Here is a tiny trained network, its code and every weight. The questions are about switching its units off for an input and a class, where a switched-off unit gives its printed mean instead of its output.

import numpy as np


def w(rows, s, z=0):
    codes = np.array(rows[::2]) - 128.0
    scale = np.full(codes.shape[1], s)
    scale[-1] = z or s
    return codes * scale


def f(y):
    return y / 2 * (1 + np.tanh(0.7978845608 * (y + 0.044715 * y**3)))


def log_softmax(a):
    a = a - a.max(-1, keepdims=True)
    return a - np.log(np.exp(a).sum(-1, keepdims=True))


def net(x, mask):
    res = np.array(x, float).reshape(1, 6) / 4 @ E
    y = f(res @ A[0][:, :-1].T + A[0][:, -1])
    res = res + np.where(mask, y, B[0][:, -1]) @ B[0][:, :-1]
    return log_softmax(res[-1] @ U[:, :-1].T + U[:, -1])


A, B = {}, {}
E = w([
[154,108,139,121,138,144,120],'x0',
[85,51,99,39,175,120,252],'x1',
[145,138,128,134,126,134,146],'x2',
[139,100,147,116,138,145,108],'x3',
[111,214,162,10,180,128,87],'x4',
[174,101,25,60,16,137,69],'x5',
],0.011)
A[0] = w([
[156,74,111,170,57,130,130,96],'neuron 1',
[132,144,116,134,138,126,149,114],'neuron 2',
[135,214,133,51,148,141,86,74],'neuron 3',
[87,151,155,41,219,125,170,101],'neuron 4',
[97,125,157,124,153,125,175,83],'neuron 5',
[142,202,188,163,148,133,59,33],'neuron 6',
[138,168,114,75,88,153,138,103],'neuron 7',
[92,134,211,252,214,137,147,104],'neuron 8',
[103,45,71,78,132,126,203,28],'neuron 9',
[109,119,97,95,98,139,170,125],'neuron 10',
[118,109,143,121,199,117,164,85],'neuron 11',
[105,119,126,132,90,116,146,108],'neuron 12',
[96,52,103,82,133,131,191,170],'neuron 13',
[164,140,94,188,74,126,61,135],'neuron 14',
[117,56,114,206,138,132,178,46],'neuron 15',
[139,177,119,83,120,130,84,22],'neuron 16',
[144,122,83,56,84,124,117,5],'neuron 17',
],0.015,0.013)
B[0] = w([
[116,104,58,178,112,192,90,191],'neuron 1',
[138,92,123,83,141,157,116,129],'neuron 2',
[209,72,232,126,106,54,126,206],'neuron 3',
[48,161,25,115,149,228,149,253],'neuron 4',
[118,147,121,130,191,248,116,173],'neuron 5',
[56,210,174,62,197,46,180,194],'neuron 6',
[93,144,170,188,130,55,149,165],'neuron 7',
[217,81,190,139,65,19,94,246],'neuron 8',
[217,68,142,162,7,3,48,222],'neuron 9',
[153,95,147,140,181,107,79,177],'neuron 10',
[54,160,64,143,134,175,160,187],'neuron 11',
[189,103,170,117,119,223,123,138],'neuron 12',
[133,173,218,106,181,113,175,255],'neuron 13',
[149,59,75,151,101,193,131,226],'neuron 14',
[73,212,200,50,176,44,140,183],'neuron 15',
[184,73,77,195,65,130,76,155],'neuron 16',
[63,197,193,83,173,100,180,166],'neuron 17',
],0.014,0.018)
U = w([
[174,83,171,149,61,119,102,252],'0',
[90,183,204,71,139,114,158,125],'1',
[62,128,46,151,117,254,148,4],'2',
],0.0087,0.0023)

Each question gives the input, the list of numbers given to net, and the class t.
The units are the neurons (one row each of A and B). Each row of codes is followed by its name. A weight is (code - 128) times the scale printed after its matrix; where a second scale follows, it is the last column's (A, B and U).
mask holds one flag per neuron, in row order. A switched-off neuron (its flag False) gives its mean, the last column of its row in B, instead of its output. The means were averaged over made-up inputs and are rounded, as every weight is.
A unit's drop is (log p(t) with every unit on - log p(t) with that unit switched off) / (log p(t) with every unit on - log p(t) with every unit switched off).
The circuit of an input: a set's keep is (log p(t) with only the set's units on - log p(t) with every unit switched off) / (log p(t) with every unit on - log p(t) with every unit switched off). Starting from the 12 units with the biggest drops (on a tie, the unit counted first), units are removed one at a time, each time the one whose removal leaves the highest keep (on an exact tie, the one counted first), for as long as the keep stays at least 0.8.
units of the circuit, in order: the units of the circuit, biggest drop first
top k neurons: the k neurons with the biggest drops, biggest first
drop when u is switched off: that unit's drop, to one decimal
input [-2,3,2,5,2,6], class 1: units of the circuit, in order : neuron 17
input [-5,0,1,-2,-7,4], class 2: top 3 neurons : neuron 8; neuron 1; neuron 3
input [5,1,-3,-1,-2,-1], class 1: top 4 neurons : neuron 9; neuron 14; neuron 8; neuron 3
input [7,7,-3,7,1,8], class 1: top 4 neurons : neuron 17; neuron 13; neuron 8; neuron 14
input [2,2,4,1,-7,-2], class 1: top 2 neurons : neuron 15; neuron 14
input [6,-7,5,0,0,6], class 2: top 4 neurons : neuron 8; neuron 9; neuron 14; neuron 1
input [5,7,1,7,3,-2], class 2: drop when neuron 4 is switched off : 0.3
input [8,-4,-5,2,-8,8], class 2: drop when neuron 1 is switched off : 0.0
input [1,0,0,-5,-4,1], class 2: top 2 neurons : neuron 8; neuron 9
input [6,2,5,-1,-5,-1], class 1: drop when neuron 14 is switched off : 0.4
